Each new row is followed by what is left of it after taking away its nearest point in the smallest flat space through zero that holds the rows named last above it.
favul, 4 rows:
[[  1 -10  23  21   2  21   3  -3   3  -3   6 -16   0  -8  -6 -15   3  25
   -5  20  10 -14  11  -6  -4  16   7 -12  -2  12  -5  14  -7   1   4   8
    6  13]
 [  3  -9  19  20   5   6  10  -2  -2 -11   1 -18   0  -2   1 -25   1  13
    8  13   2  -4  15  -7   1   3  14  -9  -4   7   4   7  -5   6  -5  13
   -4   0]
 [  1  -6  10  14   4  15   2  -3   6  -4   2 -12   1  -8  -5  -8   1  12
   -3   9   3 -11   4  -4   1   9   6  -6  -5   6  -4  13  -6   3  -3   3
   -2   9]
 [  3   1  21  21  15  13   3 -14  11 -15   5 -22  -2 -10   5 -17  -5  21
   10  13   7 -12  13   1   1  14  18 -11  -7  10  -3   7 -15   7  -4   5
   -7   6]]
New rows:
[ -7 -13   7   3 -10  22  -2  12  -4   8  -2   7  -2  -9 -15  -4   6  21
 -10   4   4  -2   2   3   0  -5  -6 -12  -2  -1  -4  15   5  -3   7   3
   8  15] : [ -6  -1   1  -4  -1   7  -2   4  -1   0  -4   8  -4  -6  -3  -3  -1  12
   5  -6   0   6   3  11   4 -12   1  -8  -4  -6   0   2   1   1   2   0
  -2   4]
[ 15 -17   4  -1 -14  15  12  13 -11  -3  -1 -16  12  -6 -15 -17  18  15
 -16   2   7 -14  19 -15  13  15   3  -9  -2   7  -1  14   2 -14   3  17
   7  12] : [ 15   3  -8 -17  -5  -1   4   3  -4  -7  -1  -8   9  -4  -1  -2   9   4
  -4 -13   5  -6  13  -1  15  11   4  -2  -1   1  -1  -4  -2 -14   3   6
   0   3]
[ -9  10   0   7   6 -23  -4   0   8  -3   2  -1  16   0   7   1   1   9
  13   4   2  14   8  15  -7  -8  -6 -12 -12   9   8  -3  12   1  -3   5
  13   1] : [ -9   5  -5   9   4 -15  -4   3  11   0   0  -1  18  -4   0   4   4   7
   5   3   0   9   3  12  -5  -7  -9 -11 -15   8   5   7  13   1  -7   3
  11   7]

vema (2 x 38):
[[-16  21  14 -15 -19   0 -14  15 -14  -4  -7   9 -18  24  -6  -6  -8  12
    2   1   8  -3   0  10  -1 -14   2   6   6  -7 -11  21  16 -10   3 -13
  -13  -2]
 [ 13 -17 -12  13  16   0  11 -12  12   3   5  -7  14 -20   5   5   6 -10
   -2  -1  -7   2   0  -8   1  11  -2  -5  -5   5  10 -17 -12   9  -2  10
   10   1]]
New rows:
[-10  21  13 -19 -15   3 -20  17   2 -10 -13  14 -18  12  -8  -7  -2   1
  -2   4  18  -2  -2  13   2  -6   5  16   8 -20   5  21  26  -9  -3 -14
 -14 -13] : [  5   1   4 -10  -1   3  -5   2  11  -5  -2   4   3  -7  -3  -2   9  -9
  -1   4  14   4  -2   3   2   9   6  11   3  -9   8   1   5  -5  -9   2
   2  -7]
[ -3  17  -9 -27  10  -1   0  -3 -14  -5   4   0   1  -1   7   7   0   3
  16  -4 -12  26 -13  -3  11  -4   3  -1   3   9  -9  11  -7 -14 -18  19
   7   3] : [ -2  16 -16 -18  16  -1  -3  -2  -7  -7  -2   2  -4  -7   9   9  -4   0
  12  -6 -17  22 -13  -2  13  -7  -1  -3   1   3   2  10   2  -5 -14  14
   2  -3]

moleb (2 x 38):
[[  6 -33 -11  -4  -8  15 -14 -19  -2 -21   8   5  12   5 -26  -7  14 -10
    7  -4  -7  28  -5 -15 -15  14  12  15   3   6 -12 -12  -5  -5  17  -8
   -2 -18]
 [ -8  18  -5  15  17  13   8  10 -23  17  -5  -9  -9   1  32  10   5 -15
   14   1 -14 -16   5  -4  -2  -6  -5  20 -13 -18  -3  26 -21  -5 -14  23
   -1 -11]]
New rows:
[ -8 -19  -4  -2  -6   1 -14   1  -8 -29  -7   9  25  12  -4  -2  -5   0
  12 -11  -4  17  14  -1  -8  -5  10  -9  19 -17 -15   8 -12  12  -5   0
 -10   3] : [-10  -7   0  -1  -3  -5  -9   8  -7 -22 -10   7  21  10   5   0 -10   4
   9 -10  -1   7  16   4  -3 -10   6 -15  18 -19 -11  12 -10  14 -11   3
  -9  10]
[  0 -10 -13 -25 -28   9  -3 -13  10 -23  -5  -4   7 -14 -13  -4   1   6
 -17  11  -9   3  21   3   9  -4   5  -3  14   6  -7 -17   6  10  24   0
   0  10] : [ -4   3 -14 -18 -19  13   3  -6   0 -12  -8  -9   1 -14   5   1   1   1
 -12  12 -14  -8  24   3  10  -9   1   4   8  -3  -7  -4  -3   8  15  11
   0   8]

luz (3 x 38):
[[ -9  19  15 -21  -6 -12   0   8   1  -6  19   4  15  -2 -19   2   7   8
    0   3   2 -13  -5   6  -4   3   2   6  10  28   6  -4  17 -16   0 -12
  -16  -4]
 [-10  18   4 -24   2  -2  -6  -4   5   0   9   6   4   4  -4  10  -3   8
   -1  -3   3 -10  -2   1  -5   2   6   0   3   5   0  -2   3 -16 -11   2
   -7  -6]
 [-31  36   7 -41   8   0  -5  -5   1  -2  20  12  16   3 -12  12   0  25
   -7  -7   6 -23  -5   1   4   6   5   0   1  27   1   4  -2 -23 -12   6
   -6 -22]]
New rows:
[ 10  -2   2  -9 -16   1  -7  -1   1   0   0   2   1   4   3   1   0 -12
  10  -4   2  15   3  -1 -20  -8  14   5  11 -16   9 -14  14  -9   0 -12
 -10   9] : [-5  0 -2 -5 -8  9 -2 -2 -8  0  0  3  7  1  3 -4  3  0  4 -8  3 11  3 -4
 -5 -6  8  3  3 -3  8 -4  0 -1  6 -5  2 -4]
[  2  10 -30 -27   1   6  -6 -10   2   3  -1   8   4  -9  14   9  -1  10
  -4   0  -9   6  13 -14   9  -5   2 -17  -4 -21  -3   1  -3 -15  -1   2
   6 -24] : [ 11   2 -23 -14  -7  -2   0   1  -1  -1   2   3   9 -14   5   0   7   4
  -1   6 -11   9  12 -10   9  -6  -2 -12   1 -10   1  -2   8  -9  11 -10
   0 -17]

vud:
[[  1 -18 -12   2   4  -1   5  -8  -2  12   7 -14 -19   4  -1  11 -20   9
   -6  -2  -1  11   1 -15  -2 -12   3 -22  10 -19  11  -3 -12   7 -17   8
   18   7]
 [  1  -5 -13   4   6   1  -1 -15  -2  13   9 -14 -11  15  -4   7 -16  10
   -2  -4  -4   9   2 -12   4 -15  10 -11   6 -16   8  -5 -13   1 -14   8
    7   4]
 [ -4 -10  -9  -3   5  -1   1 -13  -2   2   5 -16 -13   5  -2   6 -15   8
   -3  -4   1   7  -3 -10   1 -11   0 -13   4 -17   8  -5 -13   7 -11   0
    9   3]
 [ -6 -17 -14  -5   8  -1   3 -20  -2   3   8 -24 -22   7  -2  11 -25  12
   -4  -6   3  10  -5 -16   1 -17  -1 -22   6 -27  14  -6 -19  12 -17   0
   17   5]]
New rows:
[-11   0   0  -9  -5   8 -19 -18  -9 -20   5 -11  10  17   7  -6   4   4
   5  -8 -13  -6   4   9  10  10   7   3  -5   5   3  10 -12   5   3 -12
  -3  16] : [ -5 -10   1  -4  -9   7 -13  -5  -9 -11   4  -4   6  10  10  -2   3   2
   1  -4 -15  -3   9   6   4  14   7  -6   1   8   4  14  -6   5  -1  -4
   7  20]
[  9  25 -10 -16 -16  11  14  15  -9  -8   5   7  12 -12   0  -6   2  -6
 -19   2 -11  10  -9   5   0  14  -1  12  -1   9   7  -2  12 -22   0   1
   5  -5] : [  6  22 -15 -18 -12  12  15   5  -8  -8   9  -1   4  -7   0  -1  -8  -2
 -18  -1  -8  11 -12   0   2   7  -1   6  -1  -1  13  -3   6 -18  -5   0
  11  -4]
[ 13  13   3  -8   9   0  -7   0  14 -19   6   2   9   6   8   8  -1  -8
   2  -3  17  -1   6   6  -2   4  -4  10  -7   1  -5   8   5  -9   2   0
   8 -20] : [ 14   4   0  -5   7  -4  -7   4   8 -13   6  -5   6   3   5   7  -2  -4
  -7  -2  11   9   9   1  -5   3  -2   3   2  -3  -7   1  -3  -9  -7   5
   8 -16]

kefi (4 x 38):
[[ 13   3  -2  21  -4   9 -12  -7  26 -10 -12   1   9  -1  -7  21   4   4
   -2   6   0   2   5   8   2  -4  -5 -10 -10  -2 -20   1  -4  -6  -6   8
   -1  -9]
 [ 18  -2   1  29  -2  17 -14  -8  41 -15 -19  -1  10 -11  -1  23   5   0
   -6   2  -2   9   6  13   5  -1   0 -14 -17  -3 -26   8  -8 -10 -17  10
  -13  -7]
 [ 18  -1  -4  21  -5  10  -8  -4  30 -10 -12  -1   6  -6   1  16   4   1
   -2   4  -7   6   5  11  -1  -1  -1  -9  -4  -5 -16   0  -9  -2  -9   2
   -7  -7]
 [ 16   4   4  21  -8   9 -11  -9  26 -10  -8  -1  11  -7  -5  19   9   3
   -6   4   0  -1   5   9   1  -5   2 -17 -16  -1 -16   1  -5  -7 -11   7
   -9  -5]]
New rows:
[ 24 -14  18 -19   2  -2  -2 -27 -15   1   9  -7  -4   7   3   0  -3   3
   4  16  -5 -15  -8 -11 -21 -13 -13   1  -8 -20  13  -9   1   5  21 -15
 -10  18] : [ 20 -20  16 -13  12   6  -7 -26  -3  -4  -4  -6  -5   5   4   5  -9   0
   4  13  -2  -5  -8 -10 -13  -9 -17   6 -12 -20   1   2   2  -1  16  -8
 -11  16]
[ 15   7 -12   7  -9  -2   4   0  22  -5  -2  -8   5  10  -1  16   3   9
  -3   8   2   4  -3   9  -8  -4 -15   2  17   0 -11 -17  -7   8  17   2
  -3 -23] : [ -1   3   1  -6  -1  -2   9   1   7  -1   3 -10   2   2   4   2   2   3
  -9  -3  11   4  -7   2  -1   0  -5   3   5   7  -2  -5   0   1  10   6
 -13 -11]
[-10  -5 -10 -14  10 -15  10   5 -17   8  -4  11 -10  10 -16 -18 -12   4
  20   0  -5   7   2  -6  -4   7  -7  27  36   9  -7  -4  12   5  23  -7
  11  -8] : [  4  -1   5   0   0  -8   4  -5   1   1  -4   7   1  -7 -16  -9   2   3
   8  -2  -3   2   5   1  -3   3   7   3  11  11 -12   0   8  -4   5  -2
 -11  -3]
